Each row has a name. Each piece below is followed by the name of the row it came from, unless a question asks for something else. Each question is about the rows just above it. Some pieces are copies with a little noise.

[8.910, -1.253, 2.306, 9.203, 7.097, 2.695] -> C
[-0.051, -0.309, 0.731, 0.192, 0.007, 0.359] -> X
[-0.144, -0.428, 0.695, 0.302, -0.095, 0.329] -> L
[1.682, 0.366, 7.960, 1.890, -0.052, 7.155] -> J
[-0.144, -0.428, 0.695, 0.302, -0.412, 1.155] -> Q
[6.417, -0.957, 1.681, 6.731, 5.369, 1.850] -> T
[-0.087, 0.464, 0.003, 6.731, 5.369, 0.606] -> P
The row named L:  [-0.144, -0.428, 0.695, 0.302, -0.095, 0.329]
The row with [6.417, -0.957, 1.681, 6.731, 5.369, 1.850] is  T
asked: [-0.141, -0.428, 0.694, 0.300, -0.094, 0.329]  L

[2.904, -1.724, -1.078, 2.864, 4.740, -0.316, -0.388, 1.213, 1.287] : bil
[0.599, -0.657, -2.820, -0.751, 1.048, -2.695, 2.173, 0.005, 2.696] : boru
[-0.338, -0.650, -3.861, -0.079, 0.905, -4.278, 2.337, 0.304, 3.005] : mosuz
[1.027, -0.548, -3.077, -1.264, 0.776, -2.456, 2.412, -0.568, 2.895] : Navog
[2.970, -1.577, -1.359, 3.003, 5.022, -1.512, -0.229, 1.393, 1.486] : Kovi
[-3.479, -0.748, 2.848, 1.688, 2.795, -4.615, 1.041, 8.900, 1.038] : zed
[-0.117, -1.381, 0.941, 0.195, 2.348, -0.895, 1.235, 4.026, 1.846] : nim
[-2.160, -0.663, 3.216, 1.376, 1.733, -1.048, -0.265, 6.757, 0.278] : tig
[-2.456, -0.568, -0.548, -3.077, -1.264, 0.776, 2.412, 1.027, 1.350] : meli
[-0.565, -1.674, 2.357, 1.081, 3.226, -0.905, 0.719, 6.392, 1.444] : Kivip
[2.970, -1.577, 1.627, 3.003, 5.022, -1.512, -0.229, 1.393, 1.486] : nud
The row named zed:  [-3.479, -0.748, 2.848, 1.688, 2.795, -4.615, 1.041, 8.900, 1.038]
asked: [-0.337, -0.651, -3.860, -0.079, 0.906, -4.278, 2.337, 0.305, 3.005]  mosuz
[1.027, -0.548, -3.077, -1.264, 0.776, -2.456, 2.412, -0.568] is in which row?  Navog

[2.898, 7.962, -4.310, -7.647, 9.084, 7.282, -5.082] : G
[0.349, 5.675, -2.653, -6.936, 6.493, 4.939, -2.414] : V
[5.675, 0.349, -2.653, -6.936, -3.349, -6.935, -2.414] : R
[0.349, 5.675, -2.653, -6.936, 6.493, -0.146, 2.219] : M
Right after [9.084] comes  [7.282]
asked: [0.349, 5.675, -2.653, -6.936, 6.493, 4.939, -2.414]  V
The entry that follows [7.962]:  [-4.310]
The row with [0.349, 5.675, -2.653, -6.936, 6.493, -0.146, 2.219] is  M
asked: [0.349, 5.675, -2.653, -6.936, 6.493, 4.939, -2.414]  V

[3.384, -3.647, -2.715, 7.804, 3.958, -2.753] = sulif
[-0.741, 2.484, 3.508, 0.239, 0.177, -4.084] = Mesu
[-0.545, -8.367, -4.326, 3.279, 5.043, 2.875] = lak
[-3.338, 4.712, 7.224, -2.430, -6.165, 1.170] = sanov
[-0.330, -6.958, -6.129, -1.894, -1.929, -0.518] = nes
[-1.402, -0.213, -0.833, 3.570, 1.001, 1.513] = Berib
[-1.971, 3.029, 6.731, -0.253, -0.188, 1.314] = zibi
[-3.637, 4.522, 1.170, -6.165, -2.430, 7.224] = vudin
[2.986, -2.890, -2.391, 7.867, 2.614, 1.983] = rodo
[-4.326, 3.280, -1.226, 4.591, 2.690, -1.765] = pudak
[2.986, -2.890, -2.391, 7.867, 2.614, -4.440] = Dos
[-1.049, 3.794, 5.329, -7.591, -2.571, 0.227] = topu
Where do [7.224, -2.430, -6.165, 1.170] appear?  sanov
The row named sanov:  [-3.338, 4.712, 7.224, -2.430, -6.165, 1.170]
[6.731, -0.253, -0.188, 1.314] is in which row?  zibi
asked: [-4.326, 3.279]  lak

[6.326, 4.688, 5.411, 5.488, 3.129, -2.233, -2.324, -0.165, -2.177, 1.125, -2.809, 2.771, -3.165, 1.596, 7.267, 2.948, -0.727, -3.176, -1.183, 1.958, 2.521, 3.062, 4.579, 1.056, 0.606, 1.963, -0.017, 1.010, 0.904, -1.813, -2.436, 1.311, 3.021, 1.867, -0.452, -0.179, -1.086, -0.937, 0.134, -1.686, -5.864, -2.329, 3.421, 1.944] = Befo
[-2.436, 1.311, 3.021, 1.867, -0.452, -0.180, -2.177, 1.125, -2.809, 2.771, 0.000, 1.596, 7.267, 2.948, -0.727, -3.176, -1.183, 1.958, 2.521, 3.062, 4.579, 1.595, 0.606, 1.963, -0.017, 1.010, 0.904, -1.813, -2.436, 1.311, 3.021, 1.867, -0.452, -0.179, -1.086, -0.937, 0.134, -1.686, -5.864, -2.329, 3.421, 0.000, 0.000, 0.365] = Zud
[2.968, 0.000, 0.933, -0.255, 2.442, 6.326, 4.688, 5.411, 5.488, 3.129, -2.233, -2.324, -0.165, -2.177, 1.125, -2.809, 2.771, -3.165, 1.596, 7.267, 2.948, -0.727, -3.176, -1.183, 1.958, 2.521, 3.062, 4.579, 1.056, 0.606, 1.963, -0.017, 1.010, 0.904, -1.813, -2.436, 1.311, 3.021, 1.867, -0.452, -0.179, -1.086, -0.937, 0.134] = muk
[2.705, 0.933, -0.255, 2.442, 6.326, 4.688, 5.411, 0.000, 3.129, -2.233, -2.324, -0.165, -2.177, 1.125, -2.809, 2.771, -3.165, 1.596, 7.267, 2.948, -0.727, -3.176, -1.183, 1.958, 2.521, 3.062, 4.579, 1.056, 0.606, 1.963, -0.017, 1.010, 0.904, -1.813, -2.436, 1.311, 3.021, 1.867, -0.452, -0.179, -1.086, -0.937, 0.134, -1.686] = Mar
[-0.255, 2.442, 6.326, 4.688, 5.411, 5.488, 3.129, -2.233, -2.324, -0.165, 0.000, 1.125, -2.809, 2.771, -3.165, 1.596, 7.267, 2.948, -0.727, -3.176, -1.183, 1.958, 2.521, 3.062, 4.579, 1.056, 0.606, 1.963, -0.017, 1.010, 0.904, -1.813, -2.436, 1.311, 3.021, 1.867, -0.452, 0.000, -1.086, -0.937, 0.134, -1.686, -5.864, -2.329] = Geb
[0.933, -0.255, 2.442, 6.326, 0.000, 5.411, 5.488, 3.129, -2.233, -2.324, -0.165, -2.177, 1.125, -2.809, 2.771, -3.165, 1.596, 7.267, 2.948, -0.727, -3.176, -1.183, 1.958, 2.521, 3.062, 4.579, 1.056, 0.606, 1.963, -0.017, 1.010, 0.904, 0.000, -2.436, 1.311, 3.021, 1.867, -0.452, -0.179, -1.086, 0.000, 0.134, -1.686, -5.864] = Sofu
[4.688, 5.411, 5.488, 3.129, -2.233, -2.324, -0.165, -2.177, 1.125, -2.809, 2.771, -3.165, 0.000, 0.000, 2.948, -0.727, -3.176, -1.183, 1.958, 2.521, 3.062, 4.579, 1.056, 0.606, 1.963, -0.017, 1.010, 0.904, -1.813, -2.436, 1.311, 3.021, 1.867, -0.452, 0.000, -1.086, -0.937, 0.134, -1.686, -5.864, -2.329, 3.421, 1.944, 1.045] = govot
[2.442, 6.326, 4.688, 5.411, 5.488, 3.129, -2.233, -2.324, -0.165, -2.177, 1.125, 0.000, 2.771, -3.165, 1.596, 7.267, 2.948, -0.727, -3.176, -1.183, 1.958, 2.521, 3.062, 4.579, 1.056, 0.606, 1.963, 0.000, 0.000, 0.904, -1.813, -2.436, 1.311, 3.021, 1.867, -0.452, -0.179, -1.086, -0.937, 0.134, -1.686, -5.864, -2.329, 3.421] = Muku
asked: [4.688, 5.410, 5.489, 3.128, -2.235, -2.324, -0.163, -2.177, 1.125, -2.811, 2.771, -3.165, 0.001, -0.001, 2.947, -0.727, -3.174, -1.183, 1.959, 2.519, 3.063, 4.579, 1.057, 0.606, 1.965, -0.018, 1.011, 0.903, -1.810, -2.437, 1.307, 3.021, 1.867, -0.450, 0.001, -1.087, -0.937, 0.135, -1.684, -5.865, -2.329, 3.420, 1.944, 1.046]  govot
asked: [2.442, 6.326, 4.688, 5.411, 5.488, 3.129, -2.233, -2.324, -0.165, -2.177, 1.125, 0.000, 2.771, -3.165, 1.596, 7.267, 2.948, -0.727, -3.176, -1.183, 1.958, 2.521, 3.062, 4.579, 1.056, 0.606, 1.963, 0.000, 0.000, 0.904, -1.813, -2.436, 1.311, 3.021, 1.867, -0.452, -0.179, -1.086, -0.937, 0.134, -1.686, -5.864, -2.329, 3.421]  Muku
The row named Sofu:  [0.933, -0.255, 2.442, 6.326, 0.000, 5.411, 5.488, 3.129, -2.233, -2.324, -0.165, -2.177, 1.125, -2.809, 2.771, -3.165, 1.596, 7.267, 2.948, -0.727, -3.176, -1.183, 1.958, 2.521, 3.062, 4.579, 1.056, 0.606, 1.963, -0.017, 1.010, 0.904, 0.000, -2.436, 1.311, 3.021, 1.867, -0.452, -0.179, -1.086, 0.000, 0.134, -1.686, -5.864]
[-2.436, 1.311, 3.021, 1.867, -0.452, -0.180, -2.177, 1.125, -2.809, 2.771, 0.000, 1.596, 7.267, 2.948, -0.727, -3.176, -1.183, 1.958, 2.521, 3.062, 4.579, 1.595, 0.606, 1.963, -0.017, 1.010, 0.904, -1.813, -2.436, 1.311, 3.021, 1.867, -0.452, -0.179, -1.086, -0.937, 0.134, -1.686, -5.864, -2.329, 3.421, 0.000, 0.000, 0.365] is in which row?  Zud
The row named Befo:  [6.326, 4.688, 5.411, 5.488, 3.129, -2.233, -2.324, -0.165, -2.177, 1.125, -2.809, 2.771, -3.165, 1.596, 7.267, 2.948, -0.727, -3.176, -1.183, 1.958, 2.521, 3.062, 4.579, 1.056, 0.606, 1.963, -0.017, 1.010, 0.904, -1.813, -2.436, 1.311, 3.021, 1.867, -0.452, -0.179, -1.086, -0.937, 0.134, -1.686, -5.864, -2.329, 3.421, 1.944]
The row named Mar:  [2.705, 0.933, -0.255, 2.442, 6.326, 4.688, 5.411, 0.000, 3.129, -2.233, -2.324, -0.165, -2.177, 1.125, -2.809, 2.771, -3.165, 1.596, 7.267, 2.948, -0.727, -3.176, -1.183, 1.958, 2.521, 3.062, 4.579, 1.056, 0.606, 1.963, -0.017, 1.010, 0.904, -1.813, -2.436, 1.311, 3.021, 1.867, -0.452, -0.179, -1.086, -0.937, 0.134, -1.686]

[-5.203, -1.392, -1.588, 3.498] -> misu
[1.652, -0.170, -1.589, 0.845] -> pifim
[1.652, -0.170, 4.106, 2.820] -> Tum
[-4.292, -0.388, 4.135, 0.241] -> zoso
[-5.917, 2.754, -1.328, 5.944] -> Mazo
[-4.953, 1.203, 0.395, 4.915] -> rari
[-6.253, -1.287, -2.484, 8.288] -> bugeg
asked: [-4.291, -0.385, 4.135, 0.242]  zoso
asked: [-6.253, -1.287, -2.484, 8.288]  bugeg
Right after [-1.589] comes  [0.845]
asked: [1.652, -0.170, -1.589, 0.845]  pifim
asked: [1.652, -0.171, -1.589, 0.845]  pifim

